Below is a small trained network, with its code and all its weights. Each question gives an input and a class and asks what happens when units are switched off, that is, made to give their printed mean instead of their output.

import numpy as np


def w(rows, s, z=0):
    codes = np.array(rows[::2]) - 128.0
    scale = np.full(codes.shape[1], s)
    scale[-1] = z or s
    return codes * scale


def f(y):
    return np.maximum(y, 0)


def log_softmax(a):
    a = a - a.max(-1, keepdims=True)
    return a - np.log(np.exp(a).sum(-1, keepdims=True))


def net(x, mask):
    res = np.array(x, float).reshape(1, 5) / 4 @ E
    y = f(res @ A[0][:, :-1].T + A[0][:, -1])
    res = res + np.where(mask, y, B[0][:, -1]) @ B[0][:, :-1]
    return log_softmax(res[-1] @ U[:, :-1].T + U[:, -1])


A, B = {}, {}
E = w([
[117,88,157,137,147],'x0',
[204,112,65,223,176],'x1',
[161,150,252,145,134],'x2',
[174,69,134,51,174],'x3',
[117,90,157,136,144],'x4',
],0.011)
A[0] = w([
[183,178,147,195,112,103],'n0',
[95,140,152,111,123,133],'n1',
[160,159,119,253,186,117],'n2',
[75,32,69,55,121,119],'n3',
[76,58,98,58,99,135],'n4',
[97,110,113,82,140,132],'n5',
[137,150,186,83,171,43],'n6',
[144,141,127,226,125,129],'n7',
[90,144,131,239,149,112],'n8',
[172,94,74,130,153,40],'n9',
[167,139,139,223,118,119],'n10',
[163,113,161,106,95,177],'n11',
[45,179,194,98,86,2],'n12',
[127,120,100,35,131,142],'n13',
[38,63,74,54,124,135],'n14',
[62,163,146,133,81,139],'n15',
[114,99,136,111,138,122],'n16',
[173,155,157,192,150,110],'n17',
[185,146,201,110,117,144],'n18',
[156,128,111,133,88,134],'n19',
[102,76,118,78,103,129],'n20',
[60,153,174,77,77,99],'n21',
[132,119,79,171,189,110],'n22',
[187,168,206,101,141,52],'n23',
[43,144,166,98,79,150],'n24',
[58,164,163,78,118,174],'n25',
[118,98,99,55,108,128],'n26',
[253,145,149,35,237,135],'n27',
[109,93,85,155,96,76],'n28',
[200,71,86,172,135,156],'n29',
[154,76,110,153,138,91],'n30',
[57,160,185,98,81,39],'n31',
[110,112,38,181,209,107],'n32',
[67,141,170,91,77,183],'n33',
[157,163,159,207,132,125],'n34',
[79,79,53,157,101,83],'n35',
[19,151,108,201,97,154],'n36',
[58,174,131,54,215,147],'n37',
],0.011,0.0097)
B[0] = w([
[142,87,167,101,130,198],'n0',
[117,133,107,156,123,172],'n1',
[121,160,156,101,105,254],'n2',
[115,146,138,103,100,240],'n3',
[126,173,123,87,94,231],'n4',
[129,133,148,117,93,183],'n5',
[73,141,154,111,134,159],'n6',
[126,157,179,116,90,219],'n7',
[147,130,171,103,81,212],'n8',
[26,191,115,85,128,162],'n9',
[133,147,163,71,110,215],'n10',
[171,125,143,139,123,193],'n11',
[176,42,153,172,119,187],'n12',
[114,185,152,49,81,218],'n13',
[140,165,133,87,67,253],'n14',
[104,128,122,169,164,204],'n15',
[127,116,137,133,112,154],'n16',
[160,139,139,90,96,194],'n17',
[156,72,43,163,142,210],'n18',
[112,111,134,119,109,152],'n19',
[119,166,178,122,100,194],'n20',
[154,120,97,163,168,221],'n21',
[122,136,38,158,134,196],'n22',
[89,137,87,120,191,177],'n23',
[114,119,72,147,205,238],'n24',
[107,135,128,131,146,244],'n25',
[128,165,157,85,105,204],'n26',
[92,96,49,172,208,242],'n27',
[144,105,121,172,132,157],'n28',
[152,134,105,158,143,235],'n29',
[112,143,121,130,130,161],'n30',
[194,88,102,220,118,190],'n31',
[93,77,104,194,157,230],'n32',
[80,107,99,139,161,251],'n33',
[174,153,188,121,89,208],'n34',
[166,34,52,255,199,196],'n35',
[123,54,36,201,221,238],'n36',
[130,120,125,78,102,210],'n37',
],0.0085,0.0094)
U = w([
[71,135,91,108,210,254],'0',
[246,109,106,157,186,176],'1',
[186,156,208,47,42,49],'2',
],0.012,0.00052)

Each question gives the input, the list of numbers given to net, and the class t.
The units are the neurons (one row each of A and B). Each row of codes is followed by its name. A weight is (code - 128) times the scale printed after its matrix; where a second scale follows, it is the last column's (A, B and U).
mask holds one flag per neuron, in row order. A switched-off neuron (its flag False) gives its mean, the last column of its row in B, instead of its output. The means were averaged over made-up inputs and are rounded, as every weight is.
A unit's drop is (log p(t) with every unit on - log p(t) with that unit switched off) / (log p(t) with every unit on - log p(t) with every unit switched off).
The circuit of an input: a set's keep is (log p(t) with only the set's units on - log p(t) with every unit switched off) / (log p(t) with every unit on - log p(t) with every unit switched off). Starting from the 12 units with the biggest drops (on a tie, the unit counted first), units are removed one at a time, each time the one whose removal leaves the highest keep (on an exact tie, the one counted first), for as long as the keep stays at least 0.8.
units of the circuit, in order: the units of the circuit, biggest drop first
unit that matters most: the unit with the biggest drop
k most important neurons: the k neurons with the biggest drops, biggest first
drop of u: that unit's drop, to one decimal
input [-1,-1,2,7,2], class 0: unit that matters most => n27
input [-3,-6,5,3,-6], class 0: 3 most important neurons => n33, n23, n6
input [-8,-7,-5,1,3], class 2: 3 most important neurons => n14, n27, n13
input [-5,6,0,8,3], class 0: units of the circuit, in order => n9, n27
input [6,-8,1,-8,8], class 1: 3 most important neurons => n31, n12, n21
input [2,-4,6,-3,8], class 1: 2 most important neurons => n31, n12
input [3,-6,8,-2,8], class 1: 2 most important neurons => n31, n12
input [-5,-7,2,0,-1], class 1: 3 most important neurons => n31, n12, n21
input [2,6,-4,2,-5], class 0: 2 most important neurons => n9, n31
input [8,3,-7,-3,-8], class 1: 2 most important neurons => n35, n33
input [-7,-8,5,2,-3], class 0: 4 most important neurons => n33, n23, n6, n25
input [-4,5,-7,-8,4], class 1: drop of n35 => 0.2
input [-1,-4,4,-5,2], class 1: drop of n31 => 0.2
input [0,6,-3,4,6], class 0: unit that matters most => n9
input [7,-5,-8,1,8], class 2: drop of n14 => 0.3
input [1,-8,2,-6,-8], class 1: drop of n12 => 0.6
